Below are the code and all the weights of a small trained network. Each question names an input and a class and asks about switching units off, where a switched-off unit gives its printed mean instead of its output.

import numpy as np


def w(rows, s, z=0):
    codes = np.array(rows[::2]) - 128.0
    scale = np.full(codes.shape[1], s)
    scale[-1] = z or s
    return codes * scale


def f(y):
    return y / 2 * (1 + np.tanh(0.7978845608 * (y + 0.044715 * y**3)))


def log_softmax(a):
    a = a - a.max(-1, keepdims=True)
    return a - np.log(np.exp(a).sum(-1, keepdims=True))


def net(x, mask):
    res = np.array(x, float).reshape(1, 5) / 4 @ E
    y = f(res @ A[0][:, :-1].T + A[0][:, -1])
    res = res + np.where(mask, y, B[0][:, -1]) @ B[0][:, :-1]
    return log_softmax(res[-1] @ U[:, :-1].T + U[:, -1])


A, B = {}, {}
E = w([
[52,138,196,115,174,156,216],'x0',
[47,161,86,166,49,82,175],'x1',
[135,120,226,158,133,2,95],'x2',
[95,161,188,124,75,196,48],'x3',
[196,94,162,231,96,173,186],'x4',
],0.0088)
A[0] = w([
[106,197,68,33,168,112,92,58],'n0',
[75,126,113,73,154,101,86,50],'n1',
[78,119,103,159,80,103,150,49],'n2',
[77,179,177,142,93,183,90,126],'n3',
[136,144,32,97,126,238,150,63],'n4',
[142,100,68,134,170,77,173,96],'n5',
[166,115,144,142,201,153,96,27],'n6',
[117,118,208,163,164,63,96,3],'n7',
[149,127,198,156,112,67,130,2],'n8',
[73,195,74,167,24,109,168,59],'n9',
[109,108,97,116,124,176,135,87],'n10',
[143,130,72,122,106,205,159,48],'n11',
[108,163,180,118,96,154,92,46],'n12',
[158,96,63,129,164,86,187,77],'n13',
[128,126,96,125,179,104,190,83],'n14',
[59,144,87,156,93,101,130,67],'n15',
[144,75,151,85,178,138,89,77],'n16',
[135,99,93,112,153,96,168,103],'n17',
[119,116,83,79,118,166,139,12],'n18',
[110,155,160,143,74,192,78,128],'n19',
[169,109,139,246,102,157,160,57],'n20',
[190,120,76,86,84,96,59,101],'n21',
[141,100,80,152,184,93,150,92],'n22',
[105,169,155,144,68,166,77,82],'n23',
[88,141,179,109,143,140,173,103],'n24',
[179,126,78,140,80,110,89,75],'n25',
[164,135,167,148,106,29,78,64],'n26',
[95,159,225,82,157,112,207,85],'n27',
[209,84,175,229,121,189,159,52],'n28',
[119,137,172,109,108,180,76,90],'n29',
[104,158,122,37,174,65,93,74],'n30',
[180,129,70,131,90,118,86,59],'n31',
[170,132,179,123,191,154,99,90],'n32',
[60,132,160,108,196,197,187,86],'n33',
[196,106,128,79,211,210,102,87],'n34',
],0.012,0.007)
B[0] = w([
[72,155,140,109,102,188,152,191],'n0',
[66,128,141,115,115,181,137,161],'n1',
[158,87,177,97,108,126,132,161],'n2',
[158,171,148,128,176,124,152,198],'n3',
[69,143,181,197,138,9,62,235],'n4',
[161,191,161,101,199,152,137,191],'n5',
[145,82,160,71,89,102,142,157],'n6',
[104,139,168,185,117,61,100,176],'n7',
[74,117,190,156,137,85,88,165],'n8',
[193,49,145,55,74,87,185,217],'n9',
[117,126,159,165,138,94,106,157],'n10',
[79,139,204,174,116,74,86,190],'n11',
[146,156,181,119,177,130,116,154],'n12',
[151,186,151,95,189,138,115,195],'n13',
[166,158,169,117,155,138,97,173],'n14',
[166,67,176,87,76,124,173,172],'n15',
[147,84,154,93,88,106,185,163],'n16',
[140,147,130,127,157,137,141,166],'n17',
[88,98,193,166,128,121,122,146],'n18',
[148,187,113,97,201,123,143,204],'n19',
[48,148,139,98,97,219,167,218],'n20',
[165,106,71,180,110,176,107,195],'n21',
[154,192,174,121,147,136,128,173],'n22',
[165,158,148,113,203,138,142,181],'n23',
[161,128,75,166,98,150,70,167],'n24',
[168,132,100,157,104,186,74,176],'n25',
[103,125,141,182,128,79,101,199],'n26',
[173,104,74,195,99,162,85,197],'n27',
[50,146,115,93,105,180,154,248],'n28',
[152,163,142,109,152,125,139,175],'n29',
[60,146,153,111,93,184,155,187],'n30',
[165,99,93,189,116,180,90,171],'n31',
[156,100,124,97,109,87,151,181],'n32',
[183,100,57,191,94,163,65,204],'n33',
[171,71,154,92,80,80,187,224],'n34',
],0.011)
U = w([
[45,138,180,184,130,28,92,142],'0',
[5,149,157,90,96,224,166,121],'1',
[184,66,170,62,77,74,187,128],'2',
[184,121,104,197,108,191,66,115],'3',
[170,199,175,93,247,133,144,113],'4',
[96,165,56,132,141,76,173,252],'5',
[79,95,104,104,179,110,142,94],'6',
[73,107,66,93,172,91,147,95],'7',
],0.011,0.018)

Each question gives the input, the list of numbers given to net, and the class t.
The units are the neurons (one row each of A and B). Each row of codes is followed by its name. A weight is (code - 128) times the scale printed after its matrix; where a second scale follows, it is the last column's (A, B and U).
mask holds one flag per neuron, in row order. A switched-off neuron (its flag False) gives its mean, the last column of its row in B, instead of its output. The means were averaged over made-up inputs and are rounded, as every weight is.
A unit's drop is (log p(t) with every unit on - log p(t) with that unit switched off) / (log p(t) with every unit on - log p(t) with every unit switched off).
The circuit of an input: a set's keep is (log p(t) with only the set's units on - log p(t) with every unit switched off) / (log p(t) with every unit on - log p(t) with every unit switched off). Starting from the 12 units with the biggest drops (on a tie, the unit counted first), units are removed one at a time, each time the one whose removal leaves the highest keep (on an exact tie, the one counted first), for as long as the keep stays at least 0.8.
units of the circuit, in order: the units of the circuit, biggest drop first
unit that matters most: the unit with the biggest drop
top k neurons: the k neurons with the biggest drops, biggest first
drop of u: that unit's drop, to one decimal
input [-6,-4,-7,5,1], class 0: unit that matters most : n4
input [2,7,-2,-6,0], class 2: top 2 neurons : (n9, n15)
input [4,-7,6,2,-2], class 2: top 3 neurons : (n4, n16, n32)
input [-4,0,-5,8,8], class 1: top 2 neurons : (n28, n20)
input [0,-4,-4,-3,3], class 0: top 3 neurons : (n4, n9, n11)
input [6,1,1,-7,-5], class 4: top 4 neurons : (n5, n13, n14, n21)
input [-6,1,0,3,-6], class 1: top 2 neurons : (n0, n30)
input [1,5,3,-4,-5], class 1: top 4 neurons : (n30, n34, n1, n0)
input [-8,7,3,-7,5], class 3: top 2 neurons : (n25, n31)
input [4,4,5,-6,-5], class 4: top 3 neurons : (n5, n4, n28)
input [8,0,-1,-8,8], class 1: top 2 neurons : (n20, n28)
input [-4,4,1,2,-4], class 1: top 4 neurons : (n34, n0, n33, n30)
input [-3,5,-7,8,6], class 4: top 3 neurons : (n19, n23, n3)
input [1,-6,-4,3,-1], class 2: units of the circuit, in order : (n34)
input [-6,4,-6,-2,-7], class 1: top 3 neurons : (n0, n30, n1)
input [-8,8,7,-1,-4], class 2: top 3 neurons : (n9, n15, n4)
input [2,3,-8,-7,8], class 0: drop of n10 : 0.2
input [-5,-1,2,-5,6], class 1: drop of n20 : 0.3
input [1,1,2,2,-7], class 1: drop of n4 : 0.0
input [2,3,-6,-6,-2], class 0: drop of n4 : 1.6
input [5,6,1,7,-2], class 4: unit that matters most : n3
